In the rows, zero is written as 128.
Each row has a class, written after it.
[120 114 135 115 144  95 160 107  97  91 171  84 119  97 139 176 124 109
 130 159 130 114 166 141 134 126 126  55 155 130  65 148 167 113  34 127
 133 110 117 142  84 109  76  81 153 166 142 147  90]  z_776
[178  54 129 111 133 103 127 125 139  63 137 123  80 119 120  92 113 120
 171 166 126 136 155 100 125 146 151 116 112 122 160 146 115 127 123 123
 124 126 128 126  85  94 120 154 167 143 156 159 117]  z_658
[201  82 156  97 156 138 123 106 146  72 138 157 129 138 153 110 104 104
 151 190 104 145 164 119 145  57 161 120 148 151 123 164 120 123 103 169
 122 121 167 138 102 120  37 134 131 121 137 147 138]  z_36
[204 111 139 133 162 177 127  78 102 119 150 148 123 126 117 156 121 117
 126 140  90 144 127 100 115  90 135  96 134 169 132 112 141  95  40  74
 111 114 126 160 105  97  79  78 132 191 139 114 129]  z_773
[192 119 113 113 112  95 123 101 158  73 147 134  74  79 182  60  98 157
 183 163 114 135 117  96 147 141 111 138 130 123 156 143 139 131 119 108
 111 125 161 111 119 110 106 138 144 124 156 184 103]  z_776
[118 108 107 158 144 127 116  86 124 143 175 136 157 144 108 106 101  98
 128 173 135 122  82  90 114 146 145  95 109 142 123 125 145 116 107  76
 105 143 113 136  89 124  95  94 103 148 130 135 111]  z_658
[ 77  88 111 158 153 138 171 126 143 147 183  95 164  70 143 166  99  92
 119 137 121 112 114 150 125 113 170  60 148 118  49 153 135 132 118 155
 156 111 162 180 115 122  59 118 125 161 102 154  91]  z_758
[148 105 115 118 131 162 157 108 119 104 157 117 130 116 117 165 111  91
 125 124 113 122 142 182 109 147 181 153 167 124  53 157 140 109  51 154
 144 135 129 103  89 147  89 112 127 153 139 167 115]  z_758
[172  88 120 139 161 137 106  47 117  95 160 196 166  97 109 101 108  82
 114 137  93 147  96  60 107  92 137  64 138 153 143 114 127 113  99 115
  69 119 144 152 126 127  71  90 130 162 124  85 158]  z_773
[ 94 149 142 131 131 134 174 104 112 110 158  87 171 113 150 135 117 128
 143 151 105  93 131 145 109 171 123 124 196 126  43 134 132 140  76 123
 144  95 106  97  75 121  94 112 143 117 153 115 133]  z_846
[140 105 122 171 151 153 136  75 111 112 166 182 134 141  85  63 111 110
 121 134  68 145  76 126 131  91 113 143 155 164 135 128 113 124  82 107
 108 151 129 161 149 101  92  79  81 142 133 119 139]  z_658
[ 97 116 121 136 159 125 169 137 109 164 213  72 154 102 141 165 109 104
 157 132 109 153  92 136 107 131 138 121 154 181  26 124 171 143  97 123
 152  88 142 137 122 132  90  93 109 160 122 146  99]  z_155
[145  61 119 104 138  98 142 119  87 101 181  91 123 120  87 178 126 110
 142 161 121 102 141 156  93 152 193  58 134 186  35 135 149 109  86 183
 140 127  93 115  94 138  33 103 124 180 159 155 123]  z_542
[173  60 118  73 152 115 100 139 132  67 122  97 117 136 158 101 138 142
 170 162 110 128 169 167 133 156 154 109 133 114 154 152 102 113 119 151
 161 105 113 120  82 116 131 143 116  89 169 139 100]  z_546
[176 121 157  75 135 134 152 104 127  95 206 173  97 128 147 123 123 108
 158 124 116 131 166 141 140 109 156 200  97 130 125 158 104  98  92 178
 108 150 136 110 100 110 100 157 114 115 165 152 140]  z_900
[121 130 147 123 146 123 163 117 121 136 161 120 150  96 123 168 131 102
 126 171 100 135 123 139 107 131 141  98 163 165  54 127 129 143  73 123
 115  72 156 127  79 114  49 124 131 179 158 153 132]  z_155
[114  94 130 118 125 126 146 105 120 121 228 135 135 112 169 163 125  95
 168 137 109 136 129 151  96 131 155 120 119 131  61 133 153 120 108 117
 156 156 157 130  69  95  64 130 133 116 152 136 116]  z_220
[171 120 115 142 117 184 113 108 120 105 159 177 142 136 142 138 120 118
 122 138 117 109 150 117 121  99 147 148 134 148 144 119 149 120 101  62
  94 118 135 161  88 118  80  98 130 151 145 129 127]  z_900
[115 135 148 136 182 198 147 105 114 138 156 122 174 119  81 142 133  84
 122 123  77 161  96  91 121 120 143 142 128 145 106 106 162 117  79 103
  86 128  82 142 127 133 132  77 129 178 134 129 142]  z_155
[166  66 109 130 141 137 119 109 132 126 142 160 150 107 128 132 116 129
 129 157 119 117 103 111 142  66 135  88 134 163 129 128 145 117  65  83
  97 112 146 151 129 118  71  83 114 182 159 117 120]  z_776
[119  77 114 150 143 124 153 123 114 133 137  83 152 133 128 153 132  93
 154 181 160  91 100 166 102 116 157  76 179 136  83 138 168 106  95 123
 103 140 154 149  60 167  49  82 122 148 128 160 114]  z_846
[102 146 113 138 111 131 176 118 137 122 201 114 141  93 107 179 138  77
 174 146 121 110 125 160  89 150 151  69 113 127  41 122 142  91 106 174
 107 145 156 135 112 164  94  99 109 150 133 162 153]  z_846
[183  99  93  83 166 124 144 106 147 112 169 117 175 105 155  94  95 138
 161 186 105 124 156 105 124  91 142 124 171 136 121 127 103 129 146 139
 131 107 135 120  72 137  73 129 135 132 148 156 115]  z_542
[167 109  94 143 143 145 113 114 134  75 127 190 153 151 109 138 107 118
 113 124 111 130 148  98 111 118 130 117 172 152 124 130 100 124  65  65
 118  86 149 156  60 129  99 113 116 170 113  82 149]  z_597
[150  91 116 114 166 124 147  93  70 128 140  32 134 126  93 188  92  90
 117 149 115 112 147 154  75 145 139  95 155 127  52 148 201 100  93 219
 129 119 142 143 120 130  93 113 159 203 154 156 130]  z_36
[170 137 104 138 134 131 134  69 128 149 197 167 169 125 131 129 107  89
 126 114 125 114 115 101 115  72 110 157 149 231 141 122 122 112  85 159
 104 118 140 136 132 116  60 110 100 248 145 147 140]  z_36
[164 111 124 113 139 143 126 126 157  96 160 188 193  93 131 158 140 104
 144 134 112 109 113  75  95 138 116  68  79 189 115  75 140 111 105  68
  93  96 113 150  99 114  90  95 125 190 161 113 176]  z_846
[193  52 127 105 136 135 131 134 137  86 166 136 121  81 155 105 139 114
 121 149  76 173 132  48 126 118 179  84 132 150 124 133 117 136 148 202
 128 142 133 128  97 126  63 124 121 132 136 146 156]  z_597
[146  68 175 104 158 133 141 136  98  98 169 134 110 101 168 111 124 121
 180 139 117 134 161 118 139 100 162 105 103 136 125 141 131 119 142 190
 138 126 134 133 104 139 122 134 144 103 141 153 120]  z_773
[159 142 150 138 124 127 142  76 117 106 172 165 197 128 114 148 100 134
 127 128  83 124  90 121 120  78 129 148 140 198 106 135 157 141  57  88
 123 121 111 130  83 131  88 105 127 201 121  89 123]  z_546
[146 116 124 132 155 167 140  79 151 118 167 125 169 122 136 146 118 110
 124 139 117 115  99  84 158 117 118 158  88 194 160 113 106  93  85 105
 124 140 117 125 108  88  81 106 107 193 152 148 132]  z_546
[182  86 105  97 172  71  98 143 106  86 158 173 147 100 150  94 109 111
 156 124 106 108 157  81 127 107 120 131 140 156 151 127 145  99 126 136
 123 117 126 135  70 159  83 139 108 117 155 164 144]  z_220
[230  85 139  67 152 115 147 107 154 132 154  89  99 109 159 123 130 100
 141 165 126 160 136  97 131 148 134 139 161 147  83 143 151 118 114 181
 155 132 123 124 111 132  63 139 121  98 142 168 148]  z_542
[148  79 130 135 125 158 153  64  95 105 186 165 163 118 142 129 122 121
 106 121 131 133  90  80 124 131 144  99 121 212 114 123 153 125  83 106
  93 118 159 145 115 126  78  88 117 180 120  69 143]  z_546
[132  39 104  95 174 149 168 158  89 125 149 110 176 131 116 134 111 119
 128 164 112 106 111 143 118 147 163 103 149 189  63 158 126 120  91 169
 148 119 152 139 102 125  42 104 114 157 163 155 112]  z_250
[131 146 127 144 138 175 126  92 120 120 180 164 200 124 102 110  98 114
 155 151  76 113 110 121 112  99 162 120 114 148 121 137 160 140  80 102
  57 130 124 142  97 167 133  98 110 197 144 111 119]  z_155
[144 123 122 134 152 184 140 126 117 138 135 151 181 150 138 144 106 121
 140 134 151 115  71 113 115  97 127 141 103 164 136 111  99  96 123  84
 138 175 143 172 136 126  93  99 114 194  97 136 135]  z_846
[100  87 128 119 165 150 153 129 108 130 164  56 135 144 122 143 127 114
 157 152 114 148 106 146  96 160 158 132 139 138  83 142 119 115  39  89
 125  79 148 127 101  91 136  83 115 140 155 142  88]  z_155
[178 123 164 119 184 183 150 115 178  84 174 152 142 121  87 131 111 119
 105 123  71 150 137 127 110  87 149 143 104 164 123 116 155 107  77 119
 111 123 128 151  74  99 101  95 144 136 119 119 154]  z_758
[122 101 150 157 154 137 107 148 113 122 148 103 152 139 119 150 126 127
 105 146  99 111  87 184 113 129 148 126 147 159 105 108 136 139  73 161
 127 126 108  88  67 130  91 113  96 141 167 158 110]  z_155
[143 142 127 145 152 143 128  85 160 103 136 136 159 125  97 178 110 126
 119 135  89  95 130  91 118  85 114  85  87 182 139 105 173 104 107  81
  90 137 124 156 112  97  81 109 148 199 143 109 148]  z_542
[140  98 117 181 146 142 137  73 100 110 195 145 126 131 106 104 116  93
 136 119 112 120 101  96 132  99 142 133 151 190 114 120 148 117  72  93
  99 134 107 153 142 130  69  69  98 184 128 117 139]  z_658
[134  80 139 132 106 138 161 133 139 151 165  82 105 117  95 169 141 133
 152 173 137 121 113 132 130 137 183  91 137 182  41 117 167 115 100 154
 154 130 127  84 110 153  45  96 114  97 135 149 121]  z_542
[186 118 136 115 184 118 119 105  96 114 132 178 174 124 165  89  95 111
 114 139 151 135 100  99 139 105 109 144 126 186 124 138 126 108  96  71
  69 140 132 160 134 115  79  69  94 187 149 118 171]  z_220
[106 106 146 119 178  72 146 124 100  63 163  81 144 130 141 161  95 126
 136 165 142 106 155 161 112 141 139  77 150 147  42 153 115 140  89 169
 122  95 142 118  88 116  65 110 141 168 141 117 127]  z_597
[201 122 129  91 143  96 134  85  79  94 171 167  87 141 105  99 128 103
 176 170 148 104 153 122 132 128 127 124 170 122 140 130 115 106 107 100
 124  99 137 118 106 151 106 143  88  89 149 144 117]  z_900
[115  78 113 180 135  88 136 146 111 109 127 120 112 127  81 140  94 116
 133 147 119  82  90 201 131 132 122 109 171 140  67 145 125 130  61 135
 153  98 157 107  97 131  73 130  94 134 164 163  93]  z_658
[120 112 114 141 154 141 129 138 142  91 160 226 174 125  76 124 119 123
 151 152  99 129 114  90 122  88 144  89 109 197 112 109 128 109 118  98
 100 145 128 164  88 151  49  73 107 159 105 128 146]  z_597
[218  40 136  91 161 115 127 112 125  66 164 128 103 103 145 108 132  97
 176 148 146 151 161 119 124  99 145 151 144 167 137 132 125 111 107 119
 128  87 155 124  81 111 115 107 157 108 151 109 144]  z_546
[198  78 110  91 134 109 129 116 128 118 148  81  86 117 157 109 137 128
 180 155  91 165 128  89 143 130 149 176 122 147 145 127 152 126 139 117
 151 129 123 104 123 111  86 146 129 141 145 213 105]  z_250
[208 101 112  53 160 122 135 134 156  57 163 139 100 106 130 148 126 109
 164 146 121 114 183 110 141  90 158 116 142 103 136 139 100 104  93 120
 146 116 112 107 126 126 107 142 146 114 165 127 115]  z_776
[124 108  83 125 136 145 135  87 151 107 153 139 163 130 103 146 107 117
 123 151 126 123 130 116 140  85 122 119 139 147 122 128 122 107  55  64
  93 122 141 129 129 105 103  68 123 180 144  95 125]  z_776
[167  88 120 124 161 135 157 131  89 112 181 135  88 119  86 165 136 108
 156 111 126 104  96 177  97 116 159 141 170 173  60 121 156  89  54 145
 123 144 162 132  88 162  30 102 119 153 137 150 110]  z_542
[ 78  91 117 126 146 148 148 116  69 129 164 108 145 115 128 151 148 100
 111 117 113 112 153 137 144 136 129 113 177 147  89 134 159 103  61 156
 112 109 112 108 102 124  84  81 116 118 167 133 103]  z_900
[122  74 122 121 137 106 142 112  90 136 170  78 121 116 103 185 124 108
 123 172 129 107 148 113 126 134 163  97 151 159  43 142 126 107  44 184
 128 113 117 124 134 103  47  95 114 174 153 134 135]  z_36
[184  82 117 139 162 158 105 110 135 100 140 101 169 131 135 119  92 104
 137 120 107 114 136 110 117 121 133 122 124 180 123 135 168 116 107 145
  96 106  94 167 112 144 111 112 127 217 145 114 185]  z_846
[152  81 108 104 147 115 127 110 134  99 153 122  85  86 161 115 141 116
 191 165  91 182 181  80 147 154 156 103 138 120 100 138 163 106 116 146
  98 123 103  95  70 131 101 115 141 110 159 170 139]  z_597
[141 123 154 131 138 132 180 121 124  93 153  64 126 102 146 170 128 109
 174 170 116 107 139 160 130  96 162  68 149 148  63 157 139 101  60 168
 114 126 152  99 115 140  64  95 133 147 155 157 127]  z_846
[163 109 127 133 110 184 129  61 117  96 160 191 162 129  49  86 128 101
 124 175 103 112 122  88 154 140 117 148 134 175 149 112 147 138  74  69
  70  98 133 133  75 147 112  96 118 166 142  97 143]  z_546
[159  77  83  66 166 119 114 142 196  75 160  63 121 101 193 128 116 111
 143 159 108 157 149 108 140 147 143 126 141  88 115 140 121 131 131 130
 128 102 117 124 120 103  85 132 143 126 169 169 112]  z_776
[147  85 119 158 149 143 184  81  93 113 159 165 132 107  82 114 104 112
  91  89 105 130 107  78 123 102 147  78 148 144 137 115 167 137 126 106
  96  82 128 173 120 141 104 131 144 216 106 128 112]  z_658
[148  52 106 156 105 119 135  95  93 111 166 102 117 104 160 167 144  91
 135 116 118 111 143 152 100 110 152 133 181 184  90 143 159 111  69 171
 139  92 172 148 101 142  64 101 127 155 152 156 140]  z_546
[116 131 113 148 127 111 159 102 128 104 170 104 120 120 131 188 104 106
 148 171 147  73 140 170 121 108 119  80 167 130  76 158 154 107  39 138
 121 138 170 148 104 138  70 104 140 164 150 162 103]  z_776
[144 114 111  48 138 124 120 129 102 120 148 140 127  92 175 139 156 102
 160 123 134 142 152 103 132 133 140 137 124 120 134 123 168 120 178 116
 106 148 116 112 133 135  80 141 158 141 156 139 100]  z_900
[103 119 143 148 106 133 170  87 114 128 149  64 132 123 172 167 153 119
 152 170 112  86 147 134 149 145 133 120 169 145  79 132 190 113  59 109
 112  99 132 112  89 133  41  88  94 126 182 194 111]  z_900
[146  75 149 131 174 125 126  88  55  73 166  94 120 165 111 192  83 116
 137 201 115 103 130 179 112 112 172  73 138 107  50 151 117 112  41 157
 111 149 160 156  96 145  41 111 114 178 128 135 125]  z_773
[145  49  98 103 175 124 140 145 136 108 156 108 134  96 168  74 116 106
 208 145 109 179 105 100 134 156 167 122 174 126 102 156 117 104 132 112
 146 124 146 144  67 139  49 135 115 130 141 176 115]  z_220
[203 134 157  88 137 105 127 141 105  75 198 160  65  77 158 124 132 114
 164 137  98 163 124  93 137 129 176 138  95 114  99 141 136 109 107 110
  91 140 139  95  92 113  95 132 118  89 156 136 127]  z_900
[191 130 101 147 125 138 141  69 117 131 142 197 181 155  96 132  61 136
  76 136 153  85  84 153 104  99 143 156 101 155 128 118 165 112 119  60
  68 128 150 167  93 137  70  91  85 212 122 141 127]  z_900
[168 121 121 110 131  99 123 152 115  75 163 179 109  73 139  97 120 120
 149 128  94 116 136 103 145 141 169 118 172 102 113 146 112 130 138 146
 121 117 115 110  70 159  65 169 110  93 147 140 120]  z_900
[166  98 118 110 165 133 156 142 158  90 169  80 135 104 142 119  95 136
 171 186 139 127 162 100 157 128 176 148 157 127  82 141 102 123 102 139
 104 124  83 102  77 144  99  99 143 130 145 166 132]  z_542
[124 129 130 126 163  98 118  96 157  52 137 143  88  93 185 104 135 117
 164 168 126 155 144 102 158 147 138  14 148 104 141 139 117 101 113 107
  93 112 141 117  80 120  65 141 137 111 144 145 124]  z_776
[102 120 138 149 156 125 168 114 133  86 210 111 140  74  85 165 112 111
 147 146  83  88 132 146 120  97 170  59 164 142  73 136 164 120  65 204
 103 134 144  90  83 171  63 124 143 137 136 141 107]  z_758
[102  68 132 146 159 106 143 113  80 125 161 129 121 123 110 154 132 101
 153 152 130 124 105 184 101 125 157  66 178 154  57 132 112 107  79 181
 130 111 148 161 115 155  26  98 106 158 129 172 121]  z_773
[ 95 115 150 143 156 125 170 100 115  74 189  88 134  95  88 153 124 102
 160 167  77 116 144 162  95 161 172  16 159 157  56 143 154 121  94 192
 131 119 111 128  78 134  65 123 146 174 148 167 129]  z_758
[182  70 133  95 138 136 115 131 141 103 145 107 133 114 113  93 130 130
 175 180  78 183 125 131 119 134 186 103 133 137  98 129 139 136 103 140
 123 111 109 102 108 147 107 102  98 115 147 140 126]  z_155
[134 115 122 146 173 176 120  86 118 131 168 162 144 137 100 114 114 113
 121 128  65 156  76  60 136 114 162 148 104 174 115 130 159 105  68  73
  72 124 116 146 144 116  71  91 118 155 123 126 143]  z_250
[179  62  81  89 136  93 120 118 143  68 161 112  58 102 164 125 106 121
 153 134 107 159 150 123 140 135 140 128 123  71 111 152 145 103 104 136
 133 139 183 143 103 121 105 147 116 105 129 151 114]  z_776
[ 95  73 129 145 146 140 179 122  90 104 175 124 115 128  78 142 118 126
 142 139 142  82 110 188 101 169 157  86 183 160  80 146  95 120  49 149
 152 119 137 115  94 106 112 120 126 147 152 134  94]  z_758
[169  66  94  69 147 147 118 171 113  95 165 178 122 126 149 113 151 157
 158 140  63 173 177 134 116 113 136 135 152 157 153 106 102 127 104 164
 127 132 120 119  85 128 139 125 109 114 163 158 125]  z_155
[180  74 110  67 127 114 128 118 111  86 188 135 126 108 149  99 122 120
 191 152 111 163 166 113 128 137 167 190 128 126 104 132 107 107 114 127
 134 117 122  94  69 124  91 123 112 120 156 159 128]  z_900
[139 134 142 137 169 179 110  93 135 152 169 184 168 105 103 107 124 105
 127 167  66 134 103 128 130 103 143 109 142 162 107 108 167 130 114  80
 127 126  99 140  69 121  54 111 117 138 138 138 123]  z_758
[157  92 122 122 109  68 126 106 176  83 159 145 112  77 171 104 134 118
 132 128  90 156 121  81 139 132 173 118 121 151 121 145 157 126  95 130
  95 127 120 111  92 130  67 117 101 126 121 182 130]  z_758
[132  96 116 138 167 157 144  82  89 111 128 143 120 118 129 116  87 147
 138 131 103 121 150 130 151  76 107 119 127 178 132 134 171 111 112 102
  79 117 139 149 129  90  97 111 169 197 137 111 137]  z_846
[113  88 137 155 122  72 136 138  56  68 178 106  99 113 119 153 147 100
 169 160 142  86 131 155 117 147 142  14 161 155  95 128 134 129 109 126
 130 129 175 131  73 145  65 131 100 158 153 140 111]  z_220
[195  91 111 120 116 147 123 108 147 108 150 116  94 119 148  93 124 127
 194 162 121 125 160 151 122 132 153 118 131 143 138 114 127 119 173 141
 141  98 141 130  97 144  87 159 119 152 147 181 146]  z_846
[ 97 106 124 120 127 147 125  82  85 126 183 108 117 124 101 199 150  64
 156 179 135  91 159 115 110 117 144  82 155 158  89 129 145 110  65 148
 124 135 135 114 137  98  44 112 175 169 165 139  98]  z_36
[188  52 122 120 162 107 111 141  86  91 141  53  71  87 156  65 121 132
 154 122  94 131 167 118 139 150 161 115 123 103 135 139 136 112 130 166
 149  92 120 124 110 116 134 127 110 125 167 155 112]  z_658
[122  96 140 129 135 147 161 127  97  90 157  93 134 135 130 149 115 119
 121 181 104 141 126 135 120 149 183  77 146 150  62 143 151 127  83 156
 106 104 147 117  61 127  50  98 123 172 144 187 103]  z_36
[152  92 113  76 162  90 143 138  98  76 157 156  85  95 156 136 144 103
 147  88 108 145 155 107 152 123 138 159 142 142 120 139 169  92 125 133
  88 137 130 104  91 134  82 136 119 114 161 133 136]  z_900
[172  93 137 157 140 131 129  89 130 113 134 198 170 109  66 144 107  98
 124 165 121 120  92  94 101  87 153  64 122 164 112 114 124  89  51 131
  86 119 134 134 108 119  74  77 117 172 140 136 150]  z_36
[159 110 108 142 164 140 153 104 128 115 154 134 100 117 120 125 111 107
 145 121 117 135 135  93 114 149 121 149 120 158 115 129 125  80  67  89
 106 113 122 147 128  86 126  90 127 162 166 148 161]  z_658
[111 130 101 140 145 151 122  80 167 100 140 146 133 108 113 152 123 111
 133  77  85 142 106  89 143  84 114 135 141 182 118 119 174 101  64  64
 114 116 104 140 198 103  61  81 149 180 129  97 131]  z_776
[121  76 137 144 148 152 131 112  72 110 174 115 145 119 111 160  79 117
 129 160 102 122 130 170 110 152 147  49 136 116  61 150 150 134  64 171
 137 123 127 128  65 120 124 117 154 155 146 123  87]  z_773
[136  80 129 150 128 188 118 107 144 129 148 150 159 126  97 143 116 116
 152 143 102 153 132  81 174 102 148 135  81 167 120 124 182 130  73  54
  94 137 111 120  98 107 123  98 147 173 128  77 129]  z_250
[169  72 119 145 119 204 151 144 136 125 164 137 160  90 113 116 111 119
  96 154 126  91 136  83 151 121 163 133 123 178 121 129 113 121  55 126
  83  97 133 114  48 113  88  87 138 176 162 123 139]  z_846
[196 131 117  87 119 111 113 108 118  72 185 196  97 110 150 107 117 123
 144 163  93 156 140 104 125 124 155 111 146 121 142 132 146 137 143 119
 106 147 104 111  82 128  63 151 144 101 135 176  95]  z_900
[143 104 130 153 177 159 107 130  76 112 139 150 182 137  99 145  90 144
 122 161 124 106 114 114 145  89 162 126  92 116 102 106 125 119  82  60
  90 131 109 136  71 144 118  69  96 194 123 106 121]  z_597
[ 94 120 125 118 164 146 174 152 131 106 176  84 152 110 142 199 131  99
 157 117  97  74 124 140  94 129 163  61 142 156  47 157 166  98  85 169
 133 117 167 153 121 162  54 119 132 129 153 146 104]  z_542
[136  99 124 137 148 131 135 143  68 154 167  95 127 127 111 178 107 127
 101 150 137  88 149 147 130 146 166  82 150 132  66 151 144  92  59 183
 140 116 117 139  73 150  71 118  87 135 144 139 117]  z_900
[147  52 144 100 137 132 157  98  95  88  92  79 107 110 134  98 132 135
 181 182  98 152 146  84 142 193 151  98 167 124 103 153 144 125  99 157
 107 106 118 143  98 118  81 141 146 204 165 178 137]  z_36
[157 107 122 147 166 177 114  91  86 111 155 198 152 132 100 109 118 118
 107 123  63 126 109 130 146 111 154 105 132 202 127 136 130 125  74 106
  87 133  98 159 110 104  39 115 107 233 152 112 137]  z_250
